Below are the code and all the weights of a small trained network. Each question names an input and a target symbol and asks about switching units off, where a switched-off unit gives its printed mean instead of its output.

import numpy as np


def w(rows, s, z=0):
    codes = np.array(rows[::2]) - 128.0
    scale = np.full(codes.shape[1], s)
    scale[-1] = z or s
    return codes * scale


def norm(h):
    return h / np.sqrt((h * h).mean(-1, keepdims=True) + 1e-5)


def f(y):
    return np.maximum(y, 0)


def softmax(a):
    e = np.exp(a - a.max(-1, keepdims=True))
    return e / e.sum(-1, keepdims=True)


def log_softmax(a):
    a = a - a.max(-1, keepdims=True)
    return a - np.log(np.exp(a).sum(-1, keepdims=True))


def net(x, mask):
    ids = ['Λβδεθτψ'.index(c) for c in x.split()]
    T = len(ids)
    res = E[ids] + P[:T]
    r = norm(res)
    for j in range(2):
        rows = slice(2 * j, 2 * j + 2)
        q, k, v = (r @ M[0][rows].T for M in (Q, K, V))
        z = softmax(np.where(np.tri(T) > 0, q @ k.T / 2**0.5, -1e9)) @ v
        o = O[0][rows]
        res = res + np.where(mask[j], z, o[:, -1]) @ o[:, :-1]
    y = f(norm(res) @ A[0][:, :-1].T + A[0][:, -1])
    res = res + np.where(mask[2:10], y, B[0][:, -1]) @ B[0][:, :-1]
    return log_softmax(norm(res)[-1] @ U[:, :-1].T + U[:, -1])


Q, K, V, O, A, B = {}, {}, {}, {}, {}, {}
E = w([
[82,128,137,195,202,71,79],'Λ',
[103,134,151,95,161,36,191],'β',
[124,99,198,208,63,112,172],'δ',
[3,168,92,111,140,134,133],'ε',
[105,127,99,37,201,126,122],'θ',
[24,88,79,94,201,66,170],'τ',
[140,79,78,153,196,108,142],'ψ',
],0.012)
P = w([
[174,141,130,111,49,148,132],'0',
[66,115,186,69,151,140,159],'1',
[64,146,158,88,197,118,144],'2',
[66,112,116,99,197,143,130],'3',
[86,135,97,150,189,115,106],'4',
[83,158,126,122,224,86,116],'5',
[84,155,99,139,247,107,140],'6',
[93,136,100,174,201,74,114],'7',
],0.013)
Q[0] = w([
[255,165,83,169,114,185,36],'H0',
[216,216,90,83,64,192,127],'H0',
[171,95,107,137,102,184,34],'H1',
[183,110,113,90,11,216,41],'H1',
],0.0087)
K[0] = w([
[71,90,213,185,194,184,109],'H0',
[33,52,156,175,204,139,150],'H0',
[96,62,188,95,137,101,149],'H1',
[2,75,154,115,175,100,206],'H1',
],0.0087)
V[0] = w([
[92,38,26,146,208,2,168],'H0',
[48,82,66,151,161,249,54],'H0',
[48,191,122,132,75,47,125],'H1',
[36,151,67,86,207,114,139],'H1',
],0.0095)
O[0] = w([
[61,18,243,122,201,146,163,145],'H0',
[165,225,240,129,168,223,170,2],'H0',
[140,114,255,139,26,181,154,211],'H1',
[79,121,242,34,168,141,29,13],'H1',
],0.009,0.0041)
A[0] = w([
[155,223,184,78,148,191,162,135],'N0',
[192,175,113,54,75,199,115,35],'N1',
[126,163,32,109,187,142,40,138],'N2',
[185,122,119,167,79,135,166,11],'N3',
[57,147,45,103,204,94,141,255],'N4',
[71,80,157,254,95,134,118,150],'N5',
[118,116,215,178,107,137,180,228],'N6',
[150,59,75,74,170,221,66,123],'N7',
],0.0093,0.0057)
B[0] = w([
[12,143,137,234,129,129,86,154],'N0',
[96,92,177,119,108,153,219,137],'N1',
[141,185,208,90,144,86,141,180],'N2',
[136,142,176,89,118,189,167,135],'N3',
[151,150,193,123,99,97,159,251],'N4',
[138,121,158,108,168,82,141,190],'N5',
[95,122,167,170,144,88,175,186],'N6',
[56,169,148,165,159,28,161,142],'N7',
],0.011,0.015)
U = w([
[125,137,183,104,63,113,227,228],'Λ',
[94,92,101,91,87,84,88,14],'β',
[147,172,86,132,87,116,155,59],'δ',
[87,183,122,175,112,171,102,149],'ε',
[195,203,185,56,107,87,102,4],'θ',
[133,88,168,61,176,179,105,132],'τ',
[108,174,93,175,254,76,108,193],'ψ',
],0.0081,0.0032)

Each question gives the input, a string of symbols that net reads in full, and the target symbol t.
The units are the heads (2 rows each of Q, K, V and O) and the neurons (one row each of A and B). Each row of codes is followed by its name. A weight is (code - 128) times the scale printed after its matrix; where a second scale follows, it is the last column's (O, A, B and U).
mask holds one flag per unit, heads first, then neurons. A switched-off unit (its flag False) gives its mean, the last column of its rows in O or B, instead of its output. The means were averaged over made-up inputs and are rounded, as every weight is.
A unit's drop is (log p(t) with every unit on - log p(t) with that unit switched off) / (log p(t) with every unit on - log p(t) with every unit switched off).
The circuit of an input: a set's keep is (log p(t) with only the set's units on - log p(t) with every unit switched off) / (log p(t) with every unit on - log p(t) with every unit switched off). Starting from all 10 units, units are removed one at a time, each time the one whose removal leaves the highest keep (on an exact tie, the one counted first), for as long as the keep stays at least 0.8.
circuit, biggest first: the units of the circuit, biggest drop first
k most important neurons: the k neurons with the biggest drops, biggest first
which heads matter: for each layer, one digit per head in row order, 1 if its drop is at least 0.15 and else 0, layers parted by /
drop when u is switched off: that unit's drop, to one decimal
input ε ψ τ Λ ψ Λ Λ β, target ε: circuit, biggest first : (H0 N0 H1 N4)
input δ Λ θ ε, target δ: circuit, biggest first : (H0 H1)
input ε Λ δ τ θ ψ ψ, target ε: circuit, biggest first : (H0 H1 N0)
input β Λ Λ ψ Λ Λ, target β: circuit, biggest first : (H0)
input ε ε Λ, target ε: circuit, biggest first : (H0 N0 H1 N4)
input δ Λ ψ Λ θ, target δ: circuit, biggest first : (H1 H0)
input ε Λ Λ ε Λ θ Λ Λ, target ε: circuit, biggest first : (H0 H1 N0 N4)
input δ Λ ψ δ Λ ψ ψ β, target δ: circuit, biggest first : (H0 H1)
input τ θ Λ τ ψ Λ δ, target τ: circuit, biggest first : (H1 H0)
input τ Λ τ, target τ: circuit, biggest first : (H1 H0)
input ε ψ Λ Λ ψ δ, target ε: circuit, biggest first : (H0 N0 N4)
input θ θ τ δ β ψ Λ, target θ: which heads matter : 10
input β ψ Λ τ ε, target β: which heads matter : 10
input θ Λ θ θ δ, target θ: most important neuron : (N6)
input θ Λ τ, target θ: which heads matter : 11
input θ β β ψ ψ ψ ψ, target θ: 2 most important neurons : (N2 N4)
input β β ε, target β: drop when H0 is switched off : 1.1
input τ τ Λ ψ, target τ: drop when H1 is switched off : 0.3
input θ δ ψ Λ ψ β, target θ: drop when N4 is switched off : 0.1
input β Λ θ Λ θ τ, target β: most important neuron : (N6)
